(in the rows, 128 means zero)
[153 103 110  81  74 122 120  89 198  72 179 162 137 100 104 136  98 168
 140 102  90 116 131 129 144 138 112   5  93 163 132 120 118 128  99 137
 117]
4
[138 103 117 121 139 146 124 130 112 122 101 145 130 184 178 191 113 161
 133 102 129 106  75 103  62 162 149  67 102 148 101 124 160 115 131 195
 149]
6
[102  89 106 118 134 166 146  78 145 141  94 126 124 174 114 126 124 110
 124 144 103 126 114 104 128 163 106 105 124 134 138 180  99 120 150 164
 165]
8
[147 175 115  79 149 153 133 162 142 128 115 146 126 111 124 106 142 133
 167 122 143 144 139 141 128 163 139 143  99 164 111 119 131 108 135 135
 122]
6
[149  92 142 100 130 113 117  98 109 101 124 117  99 115 146 137 147 140
  94 148 112 171  97 129  72 112 101 104 128 121 121  84 142 110 158 141
 139]
7
[133 122 140  82 164 128 151 121 125 135 116 109 180 183 130 135 181 144
 157 106  97 152 112 123 131 154 144  90 123 138 167  96 160 140 164 121
 139]
9
[108 135 141 133 138 141 165 124 140  71 147 121 136 156 154 159 127 136
 181 104  75 140 107 125 143 169 121  43 105 148  90 113 153 124 113 124
 111]
7
[145 121 138  98  95 141 154 109 128  97 126  94 152 121  81 118 113 140
 111 151 102  83 106 102 219 126  95  22 164 120 194 106 102 108 135 121
 165]
2
[108 205 105  97 137 137 128  57 130 101  41 175 141 123 123 120 129 122
  91 131 136  99 151  94 143 152 204 108  90 174 143 136 125  84 126 132
 123]
6
[107  97 132 101 134 109 122  87 107  94 123 120 137 155 134 167 150 142
 135 108  91 170 104  90 120 135 121 124 104 130 126 139 166 104 178 113
 131]
7
[166 132 149 132 149 144 146 126 123 138  99 136  89 190 125 146 148 169
 136 146 118 173 114 136  89 176 114  88 128 179 145 100 141 147 148 142
 144]
3
[134  95  88 147 111 142 131 195 112 132 136 106 129 124 130 137 168 107
 162 142 135 151  95 162 182  93  98  83 161 128 144 110 151  95 110 100
 156]
7
[137 120 182 118 169 156 171  96 120 141  97  63 106 176 147 115 145 148
 101 177  98 160 113  94  93 161 100 114 136 120 143 119 139 168 123 182
 170]
3
[159 149  98 151  70 180 140 146 149  51 121 162  78 142 108 129 127 120
 105 163 115 109 128 122 156 144 100  87 108 142 163 141 113 148 151 154
 163]
3
[150  93 114 147 115 140 162 148  59  98  79  98 125 125 131  98 134 180
 126 156 138 211  90 113 146  86 120  95 157 118 127 148 112 101 145 157
 114]
2
[142  97  99 121 100 153 124 226 120 180 127  82  89  72 134  90 123 153
 173 149 114 141 111 151 140  99 103  74 142 126 131 132 126  95 107 174
 139]
7
[ 72 159 125 117 145 109 107 120 108  96 117 169  89 205 120 172 133 159
  56 134  84 123 181 108 102 149 142 164  92 147 126 101 144 138 144 149
 144]
3
[122 119 130  94  98 145 162 190 128  51 172  95 105 145 140 167 140 137
 161 135  99 217 138 115 158 141  72 155 115 121  84 151 138 130 132 126
 123]
7
[126 147 115 133 113 122 151 165 146 119 128 103 101  94 125  77 133 116
 132 145 119 101 154 157 207 119 125 139 147 114 155 100  91 148  85 117
 157]
1
[106 122  97 137 130 124 113  79 112  58 126 153 125 135 135 156 134  86
  68 155 136 126 123 102 156 104 142 161 154 111 138 167 132  94 114 108
 124]
8
[154 154 144 100 175 160 114  76 130 168  75 169 163 165 110 133 133 128
  92 128 149  92 104 122 133 142 186  87 141 156 135  97 124  81 103 187
  79]
9
[170 141 161  68 153 147 137 156 140 161 119 104 140 123 128  98 184 120
  96 134  95 107  88 167 160 125  87 140 141 135 135  84 161 158 111 116
 114]
5
[105  93 102  69 123 144 132 180 144 187 134 118  86 153 117 132 130 129
 159 133 128 174 155 125 143 132 130 139 132 120 146 161 140 120 125 147
 160]
4
[126 138 115 127  89 161 156 192 153 105 109 124 126 130 133 139 155  90
 147 119 139 115 111 144 242 140 120 140 138 133 147 134 118 126  91  59
 155]
1
[146 150  98 139  81 119 111 130 160  90 146 159 108 116  92 142 132 154
 111 106 124 113 164 149  61 106 108  43 138 152 159  78  91 147 146 104
 108]
9
[168 103  74  96  73 127 149  73 126  46  92 130  68 120 128 120 131 133
 108 131 124 125 120 126 133 138  89 140  92 151 167 133 115 150 112 151
 180]
6
[146 124 109 109 134  99 111 189  87 128 148  85 189 124  94 134 163 157
 151 142  92 162  90  87 153  98 105 143 134 102 145 177 170 118 131 161
 142]
5
[142 143 139 115 100 173 143 161 173 144 109 129 111  94 109  93 118 126
 149 133 154  53 112 138 182 125 105 126 122 122 142 121  92 125  80 143
 131]
2
[142 124 169 101 165 144 121  82 163 109  84 120 138  84 124  56 132  98
 163 129 155  86  94 158 170 134 130 144 125 186  95 127  88  94  88 160
  97]
0
[115 133 148 101 150 118 101  50 103 139 131 125 204 174 124 217 126 122
  70 135  94 124 112  72 163 150 195 102 133 190 142 148 195  83 139 133
 126]
3
[156  84  68 137 105 162 146 115 139  98 103 176  79 118 140  74  97 139
 124 150 171 142 149 143 136 127 110 109 111 140 112 127  84 108 106 168
 150]
6
[137 163 161 131 144 170 136 107 108 156 132 103 152 196  81 193  96 169
 131 139  79 114 107  85 117 196 107  66 133 191 129 131 151 129 153 136
 148]
3
[101 152 132 107  80 198 139 190 137  58 150 154  69 137 121 168 154  93
 122 160 133 108 100 166 199 153  58 105 158  92 136 138 124 106  90  71
 171]
0
[ 98 148  80 136  99 150 136 183 112  52 140 176  79 158 124 160 174  93
  83 136 107 162 127 157 135 127  76 125 135  75 116 126 119 131  97 106
 131]
8
[ 89 151 140  93 123 104 117  86 139 153 110 139 125 122 116 145 152 127
  78 126  88 118 149  99  86 128 123 169 103 100 146 150 147 150 127 111
 135]
5
[147 123 100  82 124 147 129 178 119 222 131  91 129 111  99 136 149  93
 139 159  83 133 115 126 133 139 109 158 146 100 169 188 146 127  83 192
 155]
5
[ 97 153 122 146 114 126 146 136 144 105 150  97 116 110 111 119 109 115
 117 129 107 120 162 123 203 116 124 140 156 111 118 149  85 136  88 136
 113]
1
[ 95 132 142  83 147 124 148  51 160  43 117 154 116 156 123 144 112 136
 102 159 101 121 131 110 197 166 137 130 106 192 121 153 137  89  82 111
 130]
5
[103 124 108 109 128  96  96  29 125 124 138 141 162 130 120 187 111 130
 102 142 110 132 153  86 134 124 185 129 120 174 133 158 155  71 149 132
 123]
7
[109 139 119  82 141 102 111 103 103 103 110 126 206 170 117 210 179 128
  56 143  65 135 103 126 186 140 150 120 147 156 167 109 143  91 130  89
 148]
1
[108 138 182 140 153 173 164 188 114 101 106  98  93 183 164 161 116 154
 165 104 140 135  80 120 115 146 138  44 159 139 107 106 146 117 152 129
 105]
9
[141 118 166 120 153 138 168 171  94 144  33 125 121 190 150 136 122 162
 146 148 112 166  73 111 102 169 135  85 111 132 105 126 122 126 124 212
 141]
5
[151 104  98  74  96 129 147  79 160  99 138 106 164  70 158 126 120  97
 123 126 116 127 168 127  98 145 123 156  94 190 133 120 130 147 127  64
 164]
6
[118  93 138 179 127 151 182 159  82 122 108 102  72 191 200 170 115 156
 177 114 101 164  64 123 111 160 133  73 150  92 114 176 159 160 145 176
 127]
8
[118 161 124  76  95 165 137 160 140  15 185 117 130  87 106 104 176 104
 121 156  82 146 132 142 189 129  56 117 137  91 131 152 119 126 131  92
 140]
0
[147 108 130  98 145 115 118 113 146 139  93 154  83 104  98  60 112 152
 127 126 123 128 133 107 128 130 120 120 116 135 135 151 107 102 102 161
  95]
5
[143 128 133  94  77 155 117 105 107 158 128 111 159 148 109 182 120 162
 125 129  87 100 118 109 118 160  99 144 123 148 138 172 136 154 163 123
 162]
0
[ 76 154 146 105 166  98  93  39 129 115 138 160 195 153 114 188 122 131
  83 121 114 119 120 106 125 148 168 113 114 172  80 120 144  74 117 124
 106]
8
[187  99  90  84 101 147 116 220 147 117 193 123 118 105 145 148 163 134
 134 121  92 160  97 172 114 139  99 107 128 140 110 117 136 133  95 155
 130]
1
[109 111 109 198 102 125 170 165  80 115  83 128  98 193 110 142 121 163
 151 155 117 204 145 111 186 136 117  65 152 111 170 152 107 132 144 152
 161]
3
[ 99 151 100 121 153  88  78  49 135 135 102 195 101 142  98 145 163 154
 116 108 124 147 131 120  53 130 162  84  87 152 122 111 143  75 131 155
 110]
7
[119 142 140 112 131 139 149 103 136  59  78 130 155 177 127 145 126 158
 113 147 138 136 132  83 158 129 169  69 135 158 153 129 112  97 155 147
 125]
9
[107 123 141 122 153 131 130  14 114 106  68 136 128 179 105 185 126 137
 113 134  93 139  81  88 144 159 134  86 125 155 141 159 129  75 135 159
 110]
7
[169 102 141  65 109 161 153 129 121 145 113  78 153 124 130 131  96 161
 136 139  94 140 113 118 150 137 124 115 131 183 136 134 144 146 156 112
 136]
4
[153 138  70  95  94 145 109 102 178 117 159 179 127 124  91 113 136 138
  84 148 132 108 168 117 144 102 123 102 118 108 150 135 122 139  77 150
 133]
4
[116 109 102 120 105 150 137 159 190  88 153 158  88 168 157 162 149 122
 155 108 137 136 126 149 142 118 128 106 116 123 121 152 142 159 121 151
 124]
4
[139 129 137 117 150 142 113 136 140 159 111 140 103 116 112 105 119  84
 102 141 145  56 103 157 203 108 123 182 149 137 124 122 128 110  78 159
 105]
5
[114 138 127  85 149 126 103  82  91  55  91 160 155 160 107 153 131 158
  84 157  97 130 136  68 151 144 139 162 138 129 147 187 118  74 133 117
 107]
0
[141 125  98 118  70 175 137 129 186 121 120 159 115 104 107 100 111 120
 132 121 136 110 145  95 135 150 108  52 116 135 134 173  92 118 111 103
 135]
8
[164 158 140 110 165 138 144 157 123 127 107 143 134 173 132 119 155 191
 143 128 110 183 125 110  69 150 126 137 112 162  87 143 153 154 149 139
  83]
5
[102 153 101  81 142 132  89  90 142 128 136 169 142 167 113 199 130 137
  96 122 133  78 140  98 119 157 146 130 116 161 150 131 159  87 143 103
 161]
6
[200 130 110 103  66 148  99 115 154 101 146 126 156  66  81 107 112 134
 100 130 116 111 135  90 146 118 107 108 103 191 144 148 124 125 137 125
 117]
3
[ 81 135 135 101 152 168 145 196 152  98 152 132  72 126 179 126 148  93
 154 126 129 140 105 162 136 121 137 140 114  87  93 130 162 129  94 147
 123]
4
[148 147 124  95 141 118 117  50 120 106 113 148 199 159 105 172 159 104
  54 133  96 105 101 138 183 147 145 140 129 169 131  83 127 114 112 114
 134]
1
[128 139 136 133 112 126 152 187 144 140 115 134  79 189 136 137 144 164
 129 128 111 160 186 106  90 160 115  92 120 126 155 107 130 181 138 122
 160]
3
[171  85 151 108 158 207 196 216 155 110  74  97  90 169 184  93 106 172
 206 143 127 185  93 134  87 165 110  80 122 171  78 140 105 152 118 173
 108]
4
[159  89 166  78 132 127 132 173  84 112 127  76 151 122 160 153 139 147
 132 123 114 153  75 122 122 115 126 127 150 121 155  97 165 118 177 115
 128]
9
[127 141 133  67 165 110  96  32 127 130 123 183 152 155  82 120 123 136
 106 164 136 110 170 127 170 164 154 188 127 169 133 123 109  84 127 138
 140]
0
[154 141 143  97 101 185 143 187 120  30 136 133  70  97 133 104 147 106
 140 167 124 119  69 181 198 142  71 103 145 110 123 121 114 105 103 142
 146]
0
[201  94  91 133 101 113 105  94 175 144 116 180  97 147  89 102 135 174
 144 101 118 135 151 101  47 157 115  47  91 175 177 129 111 155 153 161
 135]
3
[114 119 143 105 171 152 148  41 116 189  72 112 116 148 132 131 105 112
 123 157 146 160 112  99 139 137 183 149 143 129 125 178 139 101  79 191
 116]
4
[124 125 130  90 140  98  79 118 136 194  97 169 166 184 102 188 112 178
 116 110 129  95 134  50  81 150 173 143 100 163 135 170 161  98 145 140
 137]
5
[105 112  98 129 134 113 144  94 103 143 100 119 160 218 124 178 153 185
 108 144  82 138 149 129 107 130 147  79 146 145 191 106 131 150 175 150
 165]
9
